The rows lie along a hidden order. The number after each row says roughly how far along it the row is, from 0 to 15. A new part has a new order.
In the rows, 128 means zero.
[101, 123, 137, 79, 135, 142, 139, 131, 125, 136, 131, 153, 152, 160, 142, 150, 123, 139]
1
[122, 142, 137, 140, 166, 127, 133, 128, 127, 141, 118, 127, 132, 144, 141, 152, 120, 136]
3
[138, 128, 112, 73, 104, 203, 69, 136, 130, 109, 111, 136, 137, 92, 108, 55, 171, 98]
14
[115, 128, 124, 124, 139, 121, 114, 129, 132, 130, 137, 131, 128, 155, 131, 116, 133, 109]
7
[133, 143, 136, 117, 113, 147, 137, 135, 119, 133, 124, 144, 143, 109, 129, 150, 140, 127]
5
[115, 112, 114, 118, 124, 146, 100, 128, 140, 123, 137, 126, 116, 155, 125, 85, 127, 115]
12
[101, 127, 126, 87, 150, 135, 110, 132, 130, 142, 125, 152, 149, 148, 143, 143, 129, 120]
2
[116, 106, 117, 157, 143, 140, 97, 124, 139, 145, 126, 119, 107, 140, 123, 95, 110, 124]
12
[125, 136, 124, 118, 132, 135, 115, 132, 129, 131, 129, 131, 132, 132, 131, 126, 135, 116]
7
[120, 134, 113, 125, 119, 128, 87, 136, 134, 120, 107, 128, 126, 83, 106, 73, 152, 136]
14
[101, 99, 106, 180, 176, 118, 85, 130, 146, 149, 132, 122, 102, 178, 137, 120, 111, 100]
9
[107, 150, 86, 68, 130, 180, 54, 149, 140, 123, 131, 146, 137, 117, 115, 54, 180, 77]
14
[122, 155, 133, 73, 153, 137, 121, 133, 125, 134, 125, 145, 149, 141, 130, 147, 138, 107]
3
[134, 108, 113, 136, 140, 212, 68, 135, 140, 120, 102, 130, 123, 92, 105, 34, 152, 112]
15
[149, 123, 142, 140, 98, 156, 142, 118, 124, 115, 109, 122, 118, 95, 110, 111, 121, 168]
12
[127, 139, 132, 134, 134, 129, 129, 131, 126, 131, 124, 136, 132, 119, 130, 145, 127, 127]
7
[136, 127, 120, 129, 120, 186, 103, 130, 132, 113, 124, 132, 123, 90, 107, 128, 128, 146]
14
[74, 155, 121, 37, 226, 134, 101, 134, 131, 134, 120, 131, 119, 207, 147, 131, 131, 113]
0
[135, 128, 136, 136, 116, 133, 149, 126, 121, 131, 116, 129, 125, 100, 124, 148, 118, 149]
7
[123, 108, 119, 102, 118, 122, 84, 123, 139, 120, 135, 123, 116, 143, 123, 68, 127, 129]
12
[96, 133, 136, 42, 125, 147, 127, 134, 121, 124, 117, 161, 166, 137, 142, 145, 134, 140]
1
[87, 132, 137, 118, 159, 118, 121, 124, 142, 148, 124, 147, 134, 184, 147, 152, 106, 141]
1
[94, 142, 77, 63, 155, 124, 1, 161, 144, 151, 140, 155, 135, 136, 140, 74, 193, 17]
14
[135, 131, 129, 139, 120, 136, 130, 130, 122, 138, 116, 129, 128, 105, 119, 151, 122, 143]
9
[98, 150, 138, 86, 205, 140, 134, 132, 128, 136, 127, 125, 155, 171, 131, 124, 119, 141]
1
[136, 144, 117, 65, 87, 175, 95, 138, 117, 108, 119, 140, 145, 93, 121, 141, 165, 134]
13
[110, 141, 131, 123, 179, 129, 119, 132, 135, 144, 128, 129, 122, 156, 141, 151, 125, 124]
3
[125, 145, 131, 128, 124, 128, 129, 133, 123, 137, 125, 140, 135, 118, 134, 164, 123, 127]
5
[132, 117, 129, 127, 133, 128, 129, 124, 128, 120, 123, 123, 124, 128, 124, 119, 117, 138]
9
[128, 120, 119, 119, 124, 135, 86, 131, 135, 132, 130, 130, 124, 137, 124, 93, 131, 108]
10
[132, 143, 134, 147, 146, 140, 148, 122, 124, 136, 112, 137, 139, 134, 135, 152, 117, 153]
2
[167, 128, 138, 126, 116, 139, 121, 128, 118, 116, 116, 125, 127, 43, 95, 81, 146, 179]
15
[114, 134, 130, 143, 158, 126, 111, 130, 133, 142, 126, 114, 121, 147, 131, 150, 126, 119]
5
[109, 141, 123, 54, 173, 132, 115, 137, 124, 130, 117, 137, 160, 130, 137, 151, 140, 125]
1
[113, 125, 113, 163, 159, 129, 97, 138, 131, 148, 127, 131, 118, 135, 131, 159, 122, 106]
8
[139, 106, 121, 134, 144, 220, 89, 131, 136, 118, 93, 125, 123, 73, 105, 129, 143, 160]
15
[126, 113, 144, 143, 148, 136, 146, 122, 128, 146, 111, 132, 116, 140, 137, 169, 107, 148]
3
[123, 131, 115, 115, 125, 198, 81, 134, 131, 120, 105, 133, 124, 87, 106, 67, 150, 139]
14
[94, 124, 143, 54, 206, 121, 129, 134, 115, 134, 124, 165, 169, 125, 140, 143, 120, 135]
0
[107, 115, 125, 129, 170, 131, 102, 132, 136, 155, 118, 144, 133, 177, 146, 135, 117, 116]
2
[101, 136, 146, 53, 195, 147, 134, 138, 109, 132, 99, 133, 179, 135, 132, 190, 124, 160]
0
[134, 168, 136, 115, 159, 152, 136, 136, 117, 137, 111, 157, 164, 120, 133, 161, 137, 141]
1
[92, 156, 113, 67, 194, 136, 122, 135, 132, 135, 122, 132, 153, 175, 144, 139, 135, 117]
1
[125, 128, 125, 113, 130, 129, 114, 129, 130, 130, 129, 130, 126, 133, 126, 126, 129, 119]
9
[100, 136, 119, 131, 140, 135, 109, 133, 127, 136, 130, 139, 130, 125, 135, 147, 135, 113]
6
[121, 127, 122, 144, 152, 126, 110, 131, 134, 139, 130, 128, 121, 142, 135, 137, 127, 116]
7
[118, 134, 137, 138, 154, 131, 136, 125, 129, 141, 127, 131, 122, 139, 136, 141, 123, 137]
4
[138, 115, 112, 118, 133, 217, 65, 139, 134, 117, 101, 132, 127, 81, 103, 40, 163, 136]
15
[137, 116, 121, 110, 121, 204, 77, 134, 132, 118, 135, 130, 127, 148, 108, 65, 147, 137]
14
[136, 122, 128, 139, 124, 144, 125, 127, 123, 129, 116, 126, 121, 102, 113, 130, 125, 149]
11
[99, 152, 135, 6, 184, 126, 112, 142, 111, 124, 110, 176, 146, 142, 137, 166, 147, 137]
0
[134, 137, 110, 100, 125, 200, 59, 139, 133, 122, 111, 133, 129, 81, 105, 66, 160, 124]
14
[109, 115, 120, 146, 163, 121, 108, 128, 138, 148, 121, 127, 112, 163, 136, 141, 114, 119]
7
[85, 119, 122, 161, 159, 118, 84, 125, 154, 153, 125, 133, 113, 205, 145, 116, 111, 107]
3
[135, 137, 111, 91, 114, 169, 105, 136, 124, 115, 135, 138, 134, 113, 127, 93, 162, 108]
13
[113, 161, 132, 68, 165, 123, 126, 132, 124, 133, 124, 151, 154, 142, 127, 149, 142, 116]
2
[118, 129, 118, 136, 155, 128, 114, 130, 138, 137, 132, 132, 134, 148, 136, 126, 135, 111]
7
[111, 146, 118, 90, 143, 131, 82, 140, 133, 131, 145, 140, 137, 147, 137, 116, 158, 82]
6
[110, 130, 108, 119, 142, 134, 91, 135, 137, 135, 122, 132, 120, 152, 118, 91, 134, 113]
12
[120, 129, 115, 115, 120, 182, 86, 130, 132, 122, 106, 125, 118, 95, 107, 79, 142, 140]
14
[114, 135, 138, 138, 141, 138, 137, 126, 134, 140, 117, 123, 130, 148, 134, 146, 112, 140]
3
[111, 131, 115, 130, 154, 122, 90, 131, 139, 142, 131, 133, 124, 164, 143, 119, 128, 104]
5
[139, 184, 152, 11, 113, 149, 164, 133, 103, 106, 128, 158, 160, 65, 128, 162, 153, 144]
2
[111, 112, 112, 132, 142, 161, 65, 135, 137, 139, 117, 130, 113, 126, 118, 146, 130, 121]
13
[109, 124, 112, 146, 158, 119, 84, 132, 139, 142, 138, 132, 120, 161, 137, 112, 133, 98]
7
[121, 123, 134, 142, 161, 129, 118, 127, 131, 139, 128, 130, 126, 136, 137, 145, 124, 126]
5
[153, 117, 130, 131, 118, 231, 126, 131, 124, 114, 81, 129, 129, 45, 95, 61, 156, 135]
15
[124, 124, 122, 130, 129, 126, 127, 127, 131, 128, 126, 125, 124, 115, 127, 124, 124, 127]
9
[120, 138, 126, 137, 159, 126, 128, 132, 130, 144, 125, 130, 129, 140, 137, 152, 126, 118]
5
[157, 143, 144, 131, 99, 149, 161, 128, 108, 118, 104, 131, 142, 65, 107, 159, 128, 166]
10
[97, 136, 115, 116, 168, 130, 86, 134, 139, 149, 136, 137, 120, 159, 144, 138, 135, 96]
5
[122, 143, 128, 110, 147, 129, 126, 128, 128, 130, 133, 130, 136, 132, 140, 129, 136, 116]
4
[114, 118, 127, 179, 170, 124, 125, 126, 135, 149, 120, 123, 111, 153, 135, 145, 108, 69]
6
[92, 147, 129, 70, 215, 142, 148, 122, 122, 136, 100, 162, 170, 146, 142, 159, 116, 156]
0
[131, 152, 135, 84, 128, 136, 144, 123, 120, 110, 135, 136, 146, 122, 134, 126, 140, 135]
4
[118, 105, 116, 158, 151, 165, 84, 129, 137, 151, 105, 122, 105, 145, 114, 107, 117, 125]
13
[137, 139, 124, 91, 104, 139, 122, 133, 120, 120, 127, 134, 136, 99, 122, 126, 139, 130]
10
[118, 129, 115, 105, 133, 124, 109, 129, 136, 129, 140, 134, 128, 153, 136, 125, 143, 105]
6
[119, 99, 104, 138, 162, 114, 52, 133, 150, 121, 107, 126, 112, 120, 143, 34, 121, 124]
15
[101, 162, 130, 96, 204, 134, 115, 139, 121, 152, 109, 158, 153, 144, 139, 184, 130, 128]
1
[157, 152, 136, 83, 86, 138, 145, 131, 117, 111, 129, 134, 149, 87, 118, 135, 144, 151]
8
[118, 119, 124, 146, 135, 127, 95, 133, 129, 142, 122, 131, 121, 124, 124, 151, 122, 122]
10
[121, 139, 134, 124, 136, 126, 134, 127, 129, 137, 127, 128, 140, 133, 130, 135, 127, 129]
5
[151, 99, 134, 168, 125, 199, 114, 124, 129, 132, 84, 118, 109, 115, 121, 104, 120, 186]
14
